Below is a small trained network, with its code and all its weights. Each question gives an input and a class and asks what happens when units are switched off, that is, made to give their printed mean instead of their output.

import numpy as np


def w(rows, s, z=0):
    codes = np.array(rows[::2]) - 128.0
    scale = np.full(codes.shape[1], s)
    scale[-1] = z or s
    return codes * scale


def f(y):
    return np.maximum(y, 0)


def log_softmax(a):
    a = a - a.max(-1, keepdims=True)
    return a - np.log(np.exp(a).sum(-1, keepdims=True))


def net(x, mask):
    res = np.array(x, float).reshape(1, 5) / 4 @ E
    y = f(res @ A[0][:, :-1].T + A[0][:, -1])
    res = res + np.where(mask, y, B[0][:, -1]) @ B[0][:, :-1]
    return log_softmax(res[-1] @ U[:, :-1].T + U[:, -1])


A, B = {}, {}
E = w([
[136,131,200,69,155,183,17,91,90,208,91],'x0',
[96,114,118,151,138,142,128,116,97,127,149],'x1',
[76,126,89,47,81,112,182,118,52,122,19],'x2',
[145,157,151,134,140,117,147,150,103,135,123],'x3',
[44,224,172,89,153,6,158,60,169,131,159],'x4',
],0.013)
A[0] = w([
[168,112,166,190,161,159,77,183,170,173,205,208],'n1',
[56,160,98,85,69,50,222,104,103,95,95,120],'n2',
[90,164,218,81,164,88,123,2,155,188,135,35],'n3',
[134,83,112,71,59,164,62,138,53,135,40,130],'n4',
[208,90,2,218,55,165,225,253,136,30,135,253],'n5',
[117,164,178,214,170,105,127,122,214,79,220,251],'n6',
[218,98,153,175,202,234,25,157,141,189,154,241],'n7',
[159,163,114,185,158,124,127,124,218,108,180,213],'n8',
[68,174,64,129,168,25,233,119,175,11,185,156],'n9',
[167,147,181,95,141,133,94,113,97,199,85,149],'n10',
[51,103,95,37,69,109,171,153,48,127,19,150],'n11',
],0.0079,0.0056)
B[0] = w([
[130,82,120,113,173,92,53,162,200,163,156,209],'n1',
[127,128,63,25,119,114,108,143,204,201,77,188],'n2',
[35,157,184,77,84,122,56,44,116,113,149,183],'n3',
[187,139,80,181,147,218,188,112,50,100,94,199],'n4',
[69,199,192,144,62,128,43,21,110,155,201,252],'n5',
[99,61,145,168,150,73,111,117,160,63,108,217],'n6',
[195,76,83,97,190,120,92,123,153,187,183,251],'n7',
[65,120,221,163,193,72,141,146,176,108,111,191],'n8',
[117,88,104,112,130,106,139,254,223,164,106,217],'n9',
[159,126,144,118,130,151,140,122,98,135,161,179],'n10',
[130,149,22,139,90,208,152,111,81,179,98,203],'n11',
],0.01,0.023)
U = w([
[110,131,249,140,144,90,100,36,131,71,188,251],'0',
[192,75,39,97,169,122,127,235,172,202,115,180],'1',
[61,254,132,131,47,174,126,56,97,150,87,88],'2',
[236,104,93,182,164,212,207,156,43,60,87,74],'3',
[92,60,169,174,161,91,162,253,160,9,58,10],'4',
],0.0092,0.0018)

Each question gives the input, the list of numbers given to net, and the class t.
The units are the neurons (one row each of A and B). Each row of codes is followed by its name. A weight is (code - 128) times the scale printed after its matrix; where a second scale follows, it is the last column's (A, B and U).
mask holds one flag per neuron, in row order. A switched-off neuron (its flag False) gives its mean, the last column of its row in B, instead of its output. The means were averaged over made-up inputs and are rounded, as every weight is.
A unit's drop is (log p(t) with every unit on - log p(t) with that unit switched off) / (log p(t) with every unit on - log p(t) with every unit switched off).
The circuit of an input: a set's keep is (log p(t) with only the set's units on - log p(t) with every unit switched off) / (log p(t) with every unit on - log p(t) with every unit switched off). Starting from all 11 units, units are removed one at a time, each time the one whose removal leaves the highest keep (on an exact tie, the one counted first), for as long as the keep stays at least 0.8.
circuit, biggest first: the units of the circuit, biggest drop first
unit that matters most: the unit with the biggest drop
k most important neurons: the k neurons with the biggest drops, biggest first
drop when u is switched off: that unit's drop, to one decimal
input [5,-5,0,4,1], class 0: 4 most important neurons -> (n9 n11 n2 n3)
input [1,2,7,-4,0], class 3: circuit, biggest first -> (n5 n4 n9)
input [7,0,3,-6,-4], class 3: unit that matters most -> n4
input [5,5,1,6,-4], class 3: circuit, biggest first -> (n4 n9)
input [1,0,5,7,8], class 2: 2 most important neurons -> (n3 n7)
input [0,-7,-5,1,7], class 4: circuit, biggest first -> (n5 n6)
input [0,-6,-5,3,-2], class 0: 3 most important neurons -> (n9 n2 n11)
input [-1,-7,-4,-1,8], class 4: 2 most important neurons -> (n9 n5)
input [0,2,6,3,7], class 1: 2 most important neurons -> (n5 n9)
input [-2,-8,0,-3,0], class 0: 3 most important neurons -> (n11 n7 n4)
input [0,0,-2,-3,-7], class 0: 4 most important neurons -> (n5 n9 n2 n11)
input [0,6,-1,7,-8], class 0: 2 most important neurons -> (n5 n9)
input [2,-2,2,-1,7], class 2: 2 most important neurons -> (n3 n7)
input [-8,5,3,8,-2], class 2: circuit, biggest first -> (n5)
input [-3,-3,2,-4,8], class 1: 2 most important neurons -> (n2 n9)
input [0,8,4,-6,7], class 1: 3 most important neurons -> (n5 n9 n2)
input [-5,-4,6,3,-1], class 2: 2 most important neurons -> (n5 n7)
input [-2,7,2,2,4], class 1: drop when n5 is switched off -> 0.1
input [-4,6,-4,-3,2], class 4: drop when n9 is switched off -> 0.1
input [-3,-4,4,3,-8], class 2: drop when n5 is switched off -> 0.9
input [8,7,3,-5,-4], class 3: circuit, biggest first -> (n4)
input [-5,0,-1,-4,-7], class 0: drop when n5 is switched off -> 0.2
